Below is a small trained network, with its code and all its weights. Each question gives an input and a class and asks what happens when units are switched off, that is, made to give their printed mean instead of their output.

import numpy as np


def w(rows, s, z=0):
    codes = np.array(rows[::2]) - 128.0
    scale = np.full(codes.shape[1], s)
    scale[-1] = z or s
    return codes * scale


def f(y):
    return y / 2 * (1 + np.tanh(0.7978845608 * (y + 0.044715 * y**3)))


def log_softmax(a):
    a = a - a.max(-1, keepdims=True)
    return a - np.log(np.exp(a).sum(-1, keepdims=True))


def net(x, mask):
    res = np.array(x, float).reshape(1, 8) / 4 @ E
    y = f(res @ A[0][:, :-1].T + A[0][:, -1])
    res = res + np.where(mask, y, B[0][:, -1]) @ B[0][:, :-1]
    return log_softmax(res[-1] @ U[:, :-1].T + U[:, -1])


A, B = {}, {}
E = w([
[77,49,234],'x0',
[148,85,146],'x1',
[84,64,99],'x2',
[86,156,99],'x3',
[162,109,186],'x4',
[165,128,192],'x5',
[184,103,124],'x6',
[79,154,253],'x7',
],0.0072)
A[0] = w([
[8,207,57,114],'n0',
[250,35,36,195],'n1',
[75,48,178,160],'n2',
[201,235,200,175],'n3',
[187,72,42,205],'n4',
[40,159,99,68],'n5',
[32,199,99,121],'n6',
[183,47,181,80],'n7',
[135,168,194,231],'n8',
[147,119,29,253],'n9',
[208,254,192,111],'n10',
[128,165,111,189],'n11',
[102,184,174,48],'n12',
[177,211,139,220],'n13',
[63,182,114,18],'n14',
[116,92,168,115],'n15',
],0.0093,0.0024)
B[0] = w([
[198,144,79,217],'n0',
[115,78,142,253],'n1',
[70,130,124,211],'n2',
[115,175,221,205],'n3',
[168,2,143,219],'n4',
[171,157,100,163],'n5',
[213,248,58,188],'n6',
[65,172,95,180],'n7',
[78,137,145,194],'n8',
[178,41,147,227],'n9',
[164,173,205,198],'n10',
[199,129,148,150],'n11',
[117,145,67,152],'n12',
[167,116,159,181],'n13',
[173,131,66,146],'n14',
[83,176,89,159],'n15',
],0.0072,0.0066)
U = w([
[89,97,125,150],'0',
[189,103,169,62],'1',
[146,163,199,99],'2',
[114,67,179,254],'3',
[197,170,35,98],'4',
[148,20,79,50],'5',
[9,94,44,102],'6',
[54,101,90,151],'7',
],0.013,0.0043)

Each question gives the input, the list of numbers given to net, and the class t.
The units are the neurons (one row each of A and B). Each row of codes is followed by its name. A weight is (code - 128) times the scale printed after its matrix; where a second scale follows, it is the last column's (A, B and U).
mask holds one flag per neuron, in row order. A switched-off neuron (its flag False) gives its mean, the last column of its row in B, instead of its output. The means were averaged over made-up inputs and are rounded, as every weight is.
A unit's drop is (log p(t) with every unit on - log p(t) with that unit switched off) / (log p(t) with every unit on - log p(t) with every unit switched off).
The circuit of an input: a set's keep is (log p(t) with only the set's units on - log p(t) with every unit switched off) / (log p(t) with every unit on - log p(t) with every unit switched off). Starting from the 12 units with the biggest drops (on a tie, the unit counted first), units are removed one at a time, each time the one whose removal leaves the highest keep (on an exact tie, the one counted first), for as long as the keep stays at least 0.8.
circuit, biggest first: the units of the circuit, biggest drop first
top k neurons: the k neurons with the biggest drops, biggest first
drop when u is switched off: that unit's drop, to one decimal
input [-8,4,-8,7,1,2,-1,-2], class 2: circuit, biggest first : [n3; n10]
input [-4,-6,-8,2,-3,7,-6,-4], class 2: circuit, biggest first : [n3]
input [8,-1,-4,3,-8,-6,-4,0], class 4: circuit, biggest first : [n6; n0]
input [0,-8,-1,-5,7,5,4,-2], class 2: circuit, biggest first : [n3; n10; n9]
input [7,-5,-1,6,-3,1,-8,5], class 4: circuit, biggest first : [n6; n0; n14]
input [1,-2,-7,-8,4,3,-7,-8], class 3: circuit, biggest first : [n6; n0]
input [-3,8,4,8,-6,-7,3,-4], class 5: top 2 neurons : [n4; n9]
input [0,-6,-5,1,-4,8,-3,-8], class 5: top 3 neurons : [n9; n4; n6]
input [0,-2,5,0,-6,-3,-1,-4], class 5: drop when n5 is switched off : 0.0
input [3,8,3,-5,7,-4,4,5], class 0: drop when n3 is switched off : -0.1
input [4,-7,6,-4,3,0,-7,-3], class 6: drop when n7 is switched off : -0.1
input [1,3,-3,5,-1,-8,3,6], class 4: drop when n6 is switched off : 0.2
